[  2.3  66.4 -61.3   0.9 -81.7 -73.0  -1.7  -1.6  20.9  57.6  16.8  23.4
  -2.6 -78.8  -1.7  60.2   1.7  -8.0] = povol
[  4.5  11.6 -50.0   2.9 -61.9 -57.4  -4.8  -4.5  41.7  46.8  15.9  52.5
  -4.1 -62.1  -3.4  46.4   3.7  -5.9] = kide
[  2.3  13.5 -61.3   0.9 -81.7 -73.0  -1.7  -7.9  20.9  57.6  16.8  23.4
  -2.6 -78.8  -1.7  60.2   1.7  -8.0] = pana
[  2.3  13.5 -61.3   0.9 -81.7 -73.0  -1.7  -1.6  51.0  57.6  16.8  66.4
  -2.6 -78.8  -1.7  60.2   1.7  -8.0] = baten
[  2.3  13.5 -61.3   0.9 -81.7 -73.0  -1.7  -1.6  51.0  57.6  16.8  66.5
 -52.8  -9.3 -24.8   7.1  22.1   8.3] = Kem
[-45.1  13.6 -61.3 -26.4   6.8   6.3  50.5  48.4  -4.9  -5.2  -6.7  -4.7
  51.6   6.9  20.3  -5.3 -17.8  -8.1] = keda
rest: [ 6.8  6.3 50.5 48.4 -4.9] | [ -5.2  -6.7  -4.7  51.6   6.9  20.3  -5.3 -17.8  -8.1]
common keda Kem:  | [-61.3]

[ -9.5  10.0  17.5  -7.6   6.0  10.7  -7.1  -7.8  -5.7   6.6   0.7  -5.7
  17.7  18.3  -7.6   8.4   9.8   0.7   8.2   2.0  19.8  10.6  -5.4  12.6
  18.3   2.8  10.6  -5.4  14.6 -11.8   4.5  -8.9  14.4   3.9   4.4  -7.3
 -11.3  -3.3  -3.4   6.5  -5.5  -1.8 -10.8  19.5   2.9  15.5  12.6   6.1
 -11.6   5.7  17.1] : vufa
[ -6.2   8.4  19.3  -3.7   6.8  -2.9 -11.6  -1.4  -1.2  -2.2  -6.2  -2.3
  17.1   6.9  -3.7   1.4  11.7  -6.2   4.8   6.4  15.0  -0.7  -5.7   0.7
   6.9  -7.1  -0.7  -5.7   0.9  -1.9  -1.3 -16.3   3.1   7.7   1.0  -8.2
 -10.9  -7.8  -5.5  -1.1  -4.6   1.5 -17.6  20.7  -8.3  18.0   0.7   5.7
  -5.2  12.4   4.7] : rimul
[-35.5  24.3  48.4 -29.5  15.4  23.9 -29.8 -29.4 -23.5  12.0  -5.9 -23.5
  48.3  47.9 -29.5  18.1  24.4  -5.9  18.2   0.5  54.2  24.0 -23.7  29.9
  47.9   0.0  24.0 -23.7  35.9 -41.3   6.2 -35.9  36.0   6.5   6.2 -29.7
 -41.6 -17.8 -17.7  12.1 -23.6 -11.5 -41.9  54.4   0.0  42.4  29.9  12.3
 -41.4  12.6  47.9] : med
[  0.2  -7.6 -45.5  -7.4 -15.1  68.0  45.6 -22.5 -14.9  45.4  45.5  -7.4
 -30.4  37.7  -7.4  30.3 -30.3  45.5   7.6 -30.2  -7.7  52.9  15.3  52.9
  37.7  60.6  52.9  15.3  60.4 -37.6  30.3  68.3  45.3 -30.2  15.2  22.9
  22.9  38.0  15.5  37.8   7.7 -15.0  68.3 -45.5  68.1 -45.5  52.9  -7.5
 -14.9 -52.9  52.8] : Sivu
common rimul Sivu:  | [7.7]
find: [ -6.2   8.4  19.3  -3.7   6.8  -2.9 -11.6  -1.4  -1.2  -2.2  -6.2  -2.3
  17.1   6.9  -3.7   1.4  11.7  -6.2   4.8   6.4  15.0  -0.7  -5.7   0.7
   6.9  -7.1  -0.7  -5.7   0.9  -1.9  -1.3 -16.3   3.1   7.7   1.0  -8.2
 -10.9  -7.8  -5.5  -1.1  -4.6   1.5 -17.6  20.7  -8.3  18.0   0.7   5.7
  -5.2  12.4   4.7] | rimul
rest: [ 0.9 -1.9 -1.3] | [-16.3   3.1   7.7   1.0  -8.2 -10.9  -7.8  -5.5  -1.1  -4.6   1.5 -17.6
  20.7  -8.3  18.0   0.7   5.7  -5.2  12.4   4.7]
rest: [-45.5  -7.4 -15.1  68.0  45.6] | [-22.5 -14.9  45.4  45.5  -7.4 -30.4  37.7  -7.4  30.3 -30.3  45.5   7.6
 -30.2  -7.7  52.9  15.3  52.9  37.7  60.6  52.9  15.3  60.4 -37.6  30.3
  68.3  45.3 -30.2  15.2  22.9  22.9  38.0  15.5  37.8   7.7 -15.0  68.3
 -45.5  68.1 -45.5  52.9  -7.5 -14.9 -52.9  52.8]

[ -2.2  21.7  10.7  -4.9 -21.6  21.2] : kag
[ 4.2 10.4 52.6  5.1  2.7 20.7] : nadum
[17.5  4.2  0.4  8.9 23.2 -1.5] : pumi
[ 24.2  28.0  21.8 -15.8  20.7  39.7] : pugu
[ -9.4  20.8 -30.1 -35.4  -0.1 -29.2] : nupul
[  8.2 -12.8   0.6   4.1  16.0  -4.3] : Fiboz
[  3.7 -14.9  16.0  -9.6   4.8   5.3] : Sugir
[-37.8 -19.6  -4.4 -14.5  -8.5  21.1] : kife
[  1.7  18.1 -14.2 -26.1 -19.8 -65.1] : veli
[  1.7  18.1 -14.2 -26.1 -19.8 -21.5] : Nusi
[ -9.2  -5.1 -21.6  -4.9 -21.5  21.2] : Momod
[17.4  4.2  0.4 -5.7 25.8  4.5] : vod
common pugu nadum:  | [20.7]
common nadum pumi:  | [4.2]
common Nusi Momod:  | [-21.5]
rest: [17.5  4.2  0.4] | [ 8.9 23.2 -1.5]
rest: [17.5  4.2] | [ 0.4  8.9 23.2 -1.5]
rest: [17.4  4.2  0.4] | [-5.7 25.8  4.5]

[ -4.9 -75.9   2.5  -4.6  -1.0 -11.4 -11.7  13.7   0.2 -12.7 -20.0  32.7
  -9.7 -50.0 -34.6 -21.8 -14.4] : katip
[ 36.2   1.3 -30.7   8.7 -39.8 -29.6  15.5  49.6   3.5  32.7 -44.7  14.9
  21.9 -47.5  30.7   6.5  -3.1] : rima
[-26.5  -6.7  18.7 -42.1   9.6 -42.9 -21.9  16.6  30.9  11.1  10.8  39.5
  14.8  -5.9 -32.3 -41.6   6.0] : Kif
[-26.5  -6.7  18.7 -39.3   9.6 -42.9  -3.2  16.6  30.9  11.1  10.8  39.5
  14.8  -5.9 -32.3 -41.6   6.0] : Bekeg
[ 13.9 -30.6   3.3   6.9 -51.8 -28.8   3.7   2.1 -11.6 -29.4 -53.1  31.0
   2.0 -47.2  22.0 -12.3 -42.9] : rirez
[  1.7 -38.1   1.2   4.4 -45.7 -25.0  -1.3   3.4 -21.8 -38.5 -41.2  34.3
  -1.6 -51.1  16.5 -28.3 -41.7] : mipam
[ -6.1 -45.6  -0.5   3.4 -39.2 -22.2  -4.4   7.7 -22.5 -39.3 -32.8  35.8
  -4.2  -5.9 -32.4 -39.1 -37.0] : Nuru
[-30.2  23.6  17.2  41.9  -7.6  30.5 -19.5  31.9  16.7 -11.7  38.6 -39.3
   8.7  48.9  -5.5  41.7 -28.3] : Konov
[ -6.6  50.1   3.5  -5.5  36.4  11.0   7.7 -25.4 -21.8 -40.3  26.9  18.7
 -11.3   4.6 -54.9  36.0  44.6] : kiza
common katip Konov:  | [-11.7]
rest: [30.7  6.5] | [-3.1]
rest: [  1.7 -38.1   1.2   4.4] | [-45.7 -25.0  -1.3   3.4 -21.8 -38.5 -41.2  34.3  -1.6 -51.1  16.5 -28.3
 -41.7]
rest: [-39.3   9.6 -42.9  -3.2  16.6] | [ 30.9  11.1  10.8  39.5  14.8  -5.9 -32.3 -41.6   6.0]
common Konov Bekeg:  | [-39.3]
common kiza katip:  | [-21.8]

[  9.4  16.1 -36.3  13.9  10.2   9.9   5.5   8.6   5.6  -3.8  12.9]  Kigi
[  4.0 -20.2 -38.2  -4.5  -9.2  -7.4  -2.3   9.6 -31.7  -4.3   3.5]  mig
[-13.5  -9.7  46.8 -14.9  21.1  18.0  14.8  10.3   4.5  -0.1  65.6]  dov
[ 18.2  10.0 -74.4  12.1 -55.6  15.8 -15.0   1.7 -43.0 -24.8   1.8]  zuf
[ -2.3   9.9  28.6   6.2   1.7   5.5 -17.5  10.3 -24.1 -18.3  14.1]  lif
[ -1.2 -13.6  55.9  18.2  10.0 -31.7  17.3   3.0 -36.8 -16.4 -19.1]  safoz
[ -2.1 -27.6  -3.9 -25.8 -41.8  -6.3 -17.6  10.3 -31.4  15.4 -64.1]  zaf
rest: [-17.5  10.3] | [-24.1 -18.3  14.1]
common mig lif:  | [-2.3]
common safoz mig:  | [-31.7]
common dov zaf:  | [10.3]

[-6.9 -3.0  2.9  6.5]  pid
[-9.9 42.1 17.6 32.7]  danak
[39.0 -1.4  2.1  3.8]  sunu
[-19.4  -0.7   2.9   6.4]  Ler
[-46.9   7.4  -1.4  69.0]  las
[ 6.3 -0.4 -5.7  5.8]  duni
[ 2.0 -4.5  6.0  3.4]  sabun
[1.9 1.6 2.9 6.5]  Bofu
[20.0  2.0  1.9  8.9]  fos
rest: [1.9 1.6] | [2.9 6.5]
find: [20.0  2.0  1.9  8.9] | fos
rest: [1.6 2.9] | [6.5]
common fos sabun:  | [2.0]

[  6.9  -4.9   9.1 -15.4 -35.1  15.8   0.7  -3.9  16.7  19.3 -46.9  20.6
  27.1  10.0   4.6] -> Fufil
[  6.9  -4.9   9.1 -15.4   6.9  15.8   0.7  -3.9  16.7  19.3 -46.9  20.6
  -2.4   7.8  27.2] -> tam
[  6.9  -4.9   8.0   6.8 -35.1  15.7   0.7  -3.9  16.7  18.0 -46.9  20.6
  27.2   7.8   4.6] -> sonef
find: [  6.9  -4.9   8.0   6.8 -35.1  15.7   0.7  -3.9  16.7  18.0 -46.9  20.6
  27.2   7.8   4.6] | sonef
rest: [20.6 27.2] | [7.8 4.6]
find: [  6.9  -4.9   9.1 -15.4   6.9  15.8   0.7  -3.9  16.7  19.3 -46.9  20.6
  -2.4   7.8  27.2] | tam

[ 26.8  -2.0  35.8 -27.9]  vur
[ 17.5  53.9 -40.4  -8.4]  nep
[ 35.9 -31.6 -36.6  16.4]  Loda
[-41.6  17.8   3.0  70.4]  digaz
[-40.1  17.5   3.0  68.4]  rira
[-21.3  -1.9  35.8 -27.9]  vul
[26.9 -2.0 40.1 16.4]  pap
rest: [26.8 -2.0] | [ 35.8 -27.9]
find: [-21.3  -1.9  35.8 -27.9] | vul
rest: [17.5 53.9] | [-40.4  -8.4]
common rira nep:  | [17.5]

[ -6.4  -9.2   9.5 -45.1 -79.4]  bopuf
[ -7.1  -8.7   9.7 -45.0 -74.5]  nefon
[ 53.3 -62.6 -45.1   4.2  -8.3]  divud
[ 56.7 -64.3  30.3   9.6  -4.5]  medu
[ 23.9   0.4 -38.1  37.3  63.7]  vav
[ -6.4  -9.2   9.5 -45.1 -79.3]  timez
[ 10.8   5.6 -28.2  10.8  19.1]  Zuv
[ 28.7   0.1 -40.8  48.4  84.7]  funa
[28.7  0.1 28.8 48.4 84.7]  Vov
[ -6.8  -9.8  11.7 -49.2 -85.6]  futun
[ 22.8 -24.0  27.3   4.2  -8.3]  dinu
[ 28.8  -0.8 -38.3  50.9  87.2]  Kupep
rest: [-62.6 -45.1   4.2] | [-8.3]
rest: [ 53.3 -62.6] | [-45.1   4.2  -8.3]
rest: [-64.3  30.3] | [ 9.6 -4.5]
common bopuf divud:  | [-45.1]

[ -4.9 -29.7 -18.1 -13.4  34.8   3.1  -8.2  15.4  14.4   9.8  10.4  14.4
 -22.4 -44.7 -41.3   8.8 -27.4  39.8 -24.6  16.7  53.8   9.7  16.3  -6.4
  37.6  11.8] = tib
[ -1.9  -6.2 -31.5 -22.2  -9.1  15.6  -9.6 -52.0 -42.5 -16.2 -24.3 -17.0
  19.8  39.3  -0.9 -10.8  -3.4 -20.0   8.7 -10.6  13.9  -5.8 -10.8  37.1
  18.7  11.0] = sida
[ -2.0 -22.5 -38.8   2.2  -4.2   0.8 -40.1 -31.3   7.0 -17.2  -5.5 -34.3
  14.9  37.4  37.6  21.1  18.6  -9.3  13.2 -19.0 -18.2  16.3  -3.1  13.6
 -28.6 -10.7] = gilel
[ 22.8 -36.7 -38.0   2.7 -23.7  17.7 -48.2 -50.3   6.6 -15.3  -7.5 -26.3
   2.2  48.1  48.4  19.8  20.7  -5.7  14.9 -18.7 -21.5  19.6 -14.1   8.8
 -25.6  -9.8] = nepa
[ -4.9 -29.6  -0.3  11.6  44.7 -63.4  12.1 -50.2   6.6  -6.1  11.3 -38.5
  -3.1  11.1 -10.5  -1.7 -24.6 -36.0 -24.6  16.8   3.4  -6.7 -21.7  16.9
 -13.6  12.2] = gan
[-46.6  55.6  -0.3  11.6  44.7 -63.4  12.1  26.8 -33.4  -6.1  11.3 -38.5
  -3.1  11.1 -10.5  -1.7 -24.6 -36.0 -24.6  16.8   3.4  -6.7 -21.7  16.9
 -13.6  12.2] = Merus
[ -4.9 -29.6 -18.1  -0.6  22.5  -5.2  10.4 -65.3  -6.4  21.6 -16.5 -34.2
  -0.1  19.3   2.7   4.0  -1.0  28.5 -17.7  10.9  -3.4  -5.5 -12.4 -13.6
   8.3   5.5] = tilud
rest: [-50.3   6.6] | [-15.3  -7.5 -26.3   2.2  48.1  48.4  19.8  20.7  -5.7  14.9 -18.7 -21.5
  19.6 -14.1   8.8 -25.6  -9.8]
rest: [15.4 14.4] | [  9.8  10.4  14.4 -22.4 -44.7 -41.3   8.8 -27.4  39.8 -24.6  16.7  53.8
   9.7  16.3  -6.4  37.6  11.8]
rest: [-18.1  -0.6] | [ 22.5  -5.2  10.4 -65.3  -6.4  21.6 -16.5 -34.2  -0.1  19.3   2.7   4.0
  -1.0  28.5 -17.7  10.9  -3.4  -5.5 -12.4 -13.6   8.3   5.5]
rest: [ 26.8 -33.4  -6.1  11.3] | [-38.5  -3.1  11.1 -10.5  -1.7 -24.6 -36.0 -24.6  16.8   3.4  -6.7 -21.7
  16.9 -13.6  12.2]
rest: [ -4.9 -29.6 -18.1] | [ -0.6  22.5  -5.2  10.4 -65.3  -6.4  21.6 -16.5 -34.2  -0.1  19.3   2.7
   4.0  -1.0  28.5 -17.7  10.9  -3.4  -5.5 -12.4 -13.6   8.3   5.5]

[-35.9   5.8  30.9  31.4  16.4  21.3 -55.4  -5.3  79.5  -5.2] = bezil
[-33.6  81.3 -18.0 -29.8 -28.8 -31.2 -32.6  41.2   4.8  -8.5] = Vitun
[ 26.8  54.8  11.0  17.2  10.9   6.3  18.3   9.4  -5.2 -35.2] = nek
[ 29.6  51.1  10.6  17.3   9.3   3.5  15.4   8.3  35.7 -33.3] = givi
[ 24.8  53.7  11.1  16.7  12.2   5.2  18.3   9.5  32.7 -33.5] = fuv
[ 28.9  52.4  11.5  17.3   9.8   4.3  15.5   8.7  34.6 -34.7] = zulo
common bezil nek:  | [-5.2]
rest: [-29.8 -28.8 -31.2 -32.6] | [41.2  4.8 -8.5]

[ 32.1  56.0  32.2  16.4  32.2 -11.0] -> fas
[ 32.1  56.0  32.2  16.5  13.8 -28.0] -> Memi
[-25.5  13.8 -20.5  41.9 -26.5  53.6] -> Lagar
[ 40.1 -49.3  32.1  16.4 -13.6  32.6] -> faz
[-60.5  32.3  16.4  43.6  13.5 -14.9] -> Sim
common Memi Lagar:  | [13.8]
rest: [32.1 16.4] | [-13.6  32.6]
rest: [-20.5  41.9] | [-26.5  53.6]
common faz Sim:  | [16.4]
rest: [32.1 56.0 32.2 16.4] | [ 32.2 -11.0]
common Sim faz:  | [16.4]

[  5.1 -15.6 -11.3  14.3  29.0   3.7 -18.8 -13.4 -28.3   2.8 -37.8 -31.7
 -68.9 -13.4] : lupod
[  5.1 -15.6 -11.3  14.2  29.0   3.7  -5.8 -13.7   0.1 -17.6  65.3  44.6
  12.8 -13.7] : dulib
[  5.1 -42.7  20.6 -10.3 -15.6  24.0   1.0 -19.0   0.1   2.8  65.4  44.7
 -11.2 -19.0] : zize
[ 45.4 -19.2  20.6  14.3   7.8  14.0  12.0   1.0  -8.8   2.8  65.4  44.6
 -11.2   1.0] : Bur
[  5.1 -15.6 -11.3  14.3  29.0   3.7 -18.8 -13.4 -28.3   2.8 -37.8  23.9
  13.1 -12.9] : mamim
rest: [  2.8  65.4  44.6 -11.2] | [1.0]
rest: [ -5.8 -13.7] | [  0.1 -17.6  65.3  44.6  12.8 -13.7]
rest: [65.4 44.6] | [-11.2   1.0]
common dulib Bur:  | [44.6]
find: [  5.1 -42.7  20.6 -10.3 -15.6  24.0   1.0 -19.0   0.1   2.8  65.4  44.7
 -11.2 -19.0] | zize

[-17.5  21.6  -4.4  14.4 -11.6] = ret
[27.5 -2.4 -1.5  4.6  5.0] = Popo
[-26.4  21.6  -4.4  14.4  14.3] = zopop
[ -1.3 -46.0  13.9 -47.5  16.4] = Luki
[  6.3 -78.9  14.0 -47.5  29.4] = vaf
[  8.3 -47.5  13.7  29.7  18.5] = Zadum
[ 14.5 -57.7  16.7  35.7  22.0] = mipof
[28.3 13.5 -6.4 -4.9 -0.7] = Zove
[-25.4   3.5   1.1  -5.0  -5.0] = tekaz
[-20.4 -24.6   9.2  12.6   6.0] = Gasam
[14.4 14.4 -0.4  3.2  3.0] = modu
[ 18.7  14.8  -6.1 -47.4  -2.5] = Nadap
common modu zopop:  | [14.4]
common Zadum Luki:  | [-47.5]
rest: [14.4 -0.4] | [3.2 3.0]
rest: [-17.5  21.6  -4.4  14.4] | [-11.6]
common zopop modu:  | [14.4]
rest: [28.3 13.5 -6.4] | [-4.9 -0.7]
rest: [ 13.9 -47.5] | [16.4]

[  2.4   2.5  30.4   5.6 -38.9]  Pida
[-10.8  -8.5 -27.4  21.1  10.4]  peve
[-10.8  -8.5 -27.4 -65.1  10.4]  vuman
[  2.3   2.5 -18.8   4.3  16.4]  rida
[-47.6 -54.4   9.1   2.8 -34.5]  Kevu
[  2.4   2.5  30.4 -31.8 -48.4]  gis
rest: [ -8.5 -27.4 -65.1] | [10.4]
rest: [ -8.5 -27.4  21.1] | [10.4]
rest: [ 30.4 -31.8] | [-48.4]

